Below is a small trained network, with its code and all its weights. Each question gives an input and a class and asks what happens when units are switched off, that is, made to give their printed mean instead of their output.

import numpy as np


def w(rows, s, z=0):
    codes = np.array(rows[::2]) - 128.0
    scale = np.full(codes.shape[1], s)
    scale[-1] = z or s
    return codes * scale


def f(y):
    return y / 2 * (1 + np.tanh(0.7978845608 * (y + 0.044715 * y**3)))


def log_softmax(a):
    a = a - a.max(-1, keepdims=True)
    return a - np.log(np.exp(a).sum(-1, keepdims=True))


def net(x, mask):
    res = np.array(x, float).reshape(1, 5) / 4 @ E
    y = f(res @ A[0][:, :-1].T + A[0][:, -1])
    res = res + np.where(mask, y, B[0][:, -1]) @ B[0][:, :-1]
    return log_softmax(res[-1] @ U[:, :-1].T + U[:, -1])


A, B = {}, {}
E = w([
[125,116,114,135,132,127],'x0',
[63,36,104,9,123,68],'x1',
[76,57,154,142,106,217],'x2',
[226,130,78,65,44,183],'x3',
[254,65,173,120,206,155],'x4',
],0.0095)
A[0] = w([
[55,124,107,202,222,142,105],'neuron 0',
[74,215,32,122,69,187,12],'neuron 1',
[164,215,167,205,89,165,50],'neuron 2',
[165,155,85,151,122,46,34],'neuron 3',
[189,58,25,141,15,137,39],'neuron 4',
[196,106,191,130,211,187,99],'neuron 5',
[76,137,200,232,190,79,39],'neuron 6',
[160,166,44,149,185,13,42],'neuron 7',
[58,171,120,113,86,91,106],'neuron 8',
[186,101,126,115,217,136,3],'neuron 9',
[78,132,166,187,157,87,38],'neuron 10',
[110,66,121,181,102,161,105],'neuron 11',
[82,195,124,164,28,77,56],'neuron 12',
[152,250,30,95,213,100,112],'neuron 13',
[219,211,43,101,33,254,52],'neuron 14',
[45,59,185,206,33,251,121],'neuron 15',
[72,178,32,247,82,162,84],'neuron 16',
[219,144,33,151,179,16,126],'neuron 17',
[173,164,63,237,120,152,26],'neuron 18',
[223,96,149,97,220,111,162],'neuron 19',
[157,226,106,112,134,24,53],'neuron 20',
[164,202,133,252,154,214,102],'neuron 21',
],0.0074,0.0026)
B[0] = w([
[248,150,164,126,168,94,204],'neuron 0',
[135,104,165,206,42,106,191],'neuron 1',
[71,7,58,51,232,73,205],'neuron 2',
[157,129,183,130,131,220,153],'neuron 3',
[227,171,172,136,220,3,195],'neuron 4',
[97,68,110,219,41,193,207],'neuron 5',
[203,200,161,125,131,28,219],'neuron 6',
[90,202,147,46,161,196,187],'neuron 7',
[118,83,100,198,99,102,196],'neuron 8',
[179,108,93,249,65,94,164],'neuron 9',
[159,175,212,144,121,61,180],'neuron 10',
[159,245,151,82,139,214,152],'neuron 11',
[89,126,102,241,31,124,202],'neuron 12',
[91,150,161,94,155,203,192],'neuron 13',
[216,151,237,150,166,57,254],'neuron 14',
[162,134,206,35,114,230,238],'neuron 15',
[123,86,81,121,78,171,214],'neuron 16',
[117,124,151,128,121,224,198],'neuron 17',
[114,127,33,50,115,65,186],'neuron 18',
[20,82,99,231,78,113,212],'neuron 19',
[120,195,128,90,128,232,193],'neuron 20',
[116,103,14,44,123,103,245],'neuron 21',
],0.0065,0.0087)
U = w([
[202,147,184,155,147,53,93],'0',
[120,99,101,222,57,146,90],'1',
[141,147,157,106,145,244,90],'2',
[141,112,122,137,129,125,244],'3',
[113,59,57,66,147,81,108],'4',
],0.011)

Each question gives the input, the list of numbers given to net, and the class t.
The units are the neurons (one row each of A and B). Each row of codes is followed by its name. A weight is (code - 128) times the scale printed after its matrix; where a second scale follows, it is the last column's (A, B and U).
mask holds one flag per neuron, in row order. A switched-off neuron (its flag False) gives its mean, the last column of its row in B, instead of its output. The means were averaged over made-up inputs and are rounded, as every weight is.
A unit's drop is (log p(t) with every unit on - log p(t) with that unit switched off) / (log p(t) with every unit on - log p(t) with every unit switched off).
The circuit of an input: a set's keep is (log p(t) with only the set's units on - log p(t) with every unit switched off) / (log p(t) with every unit on - log p(t) with every unit switched off). Starting from the 12 units with the biggest drops (on a tie, the unit counted first), units are removed one at a time, each time the one whose removal leaves the highest keep (on an exact tie, the one counted first), for as long as the keep stays at least 0.8.
units of the circuit, in order: the units of the circuit, biggest drop first
most important unit: the unit with the biggest drop
k most important neurons: the k neurons with the biggest drops, biggest first
drop of u: that unit's drop, to one decimal
input [3,-7,3,-4,4], class 4: most important neuron => [neuron 21]
input [6,7,-8,-7,3], class 2: units of the circuit, in order => [neuron 7; neuron 17; neuron 20]
input [7,-8,-5,-1,-2], class 4: 3 most important neurons => [neuron 2; neuron 21; neuron 18]
input [-4,-1,3,4,-2], class 0: units of the circuit, in order => [neuron 14; neuron 4]
input [4,4,-8,7,-8], class 1: 2 most important neurons => [neuron 12; neuron 1]
input [-3,2,7,7,-1], class 0: units of the circuit, in order => [neuron 4; neuron 14]
input [3,-5,-4,2,2], class 4: units of the circuit, in order => [neuron 2; neuron 21; neuron 18]
input [1,0,-8,7,6], class 2: 3 most important neurons => [neuron 17; neuron 13; neuron 20]
input [-3,3,3,-4,1], class 0: units of the circuit, in order => [neuron 21; neuron 16]
input [-2,-1,-7,-1,8], class 1: 2 most important neurons => [neuron 19; neuron 9]
input [5,-6,7,4,-6], class 2: 2 most important neurons => [neuron 15; neuron 11]
input [-7,-3,6,5,7], class 1: 2 most important neurons => [neuron 5; neuron 19]
input [-3,7,-5,8,-4], class 0: units of the circuit, in order => [neuron 4; neuron 14]
input [3,-4,0,-6,-6], class 0: units of the circuit, in order => [neuron 6]
input [2,2,3,-6,4], class 0: 2 most important neurons => [neuron 6; neuron 0]
input [7,-8,4,1,-4], class 4: 2 most important neurons => [neuron 2; neuron 21]
input [0,6,-6,3,7], class 1: 2 most important neurons => [neuron 19; neuron 9]
input [-4,-8,4,-2,-7], class 4: 4 most important neurons => [neuron 2; neuron 21; neuron 18; neuron 5]
input [-5,-5,6,-6,-6], class 0: 4 most important neurons => [neuron 6; neuron 0; neuron 10; neuron 5]
input [6,1,8,-7,3], class 2: most important unit => neuron 15
input [0,-8,3,-2,2], class 4: 2 most important neurons => [neuron 21; neuron 2]
input [-5,-2,4,5,-5], class 0: 3 most important neurons => [neuron 14; neuron 4; neuron 5]
input [-4,-1,-4,7,-5], class 0: drop of neuron 14 => 0.9
input [-5,-8,4,-2,-3], class 4: drop of neuron 2 => 0.2
input [-6,-8,-6,-5,-2], class 4: drop of neuron 2 => 0.4
input [8,-1,6,3,8], class 1: drop of neuron 13 => 0.0
input [-2,-6,-8,-3,-7], class 2: units of the circuit, in order => [neuron 20]
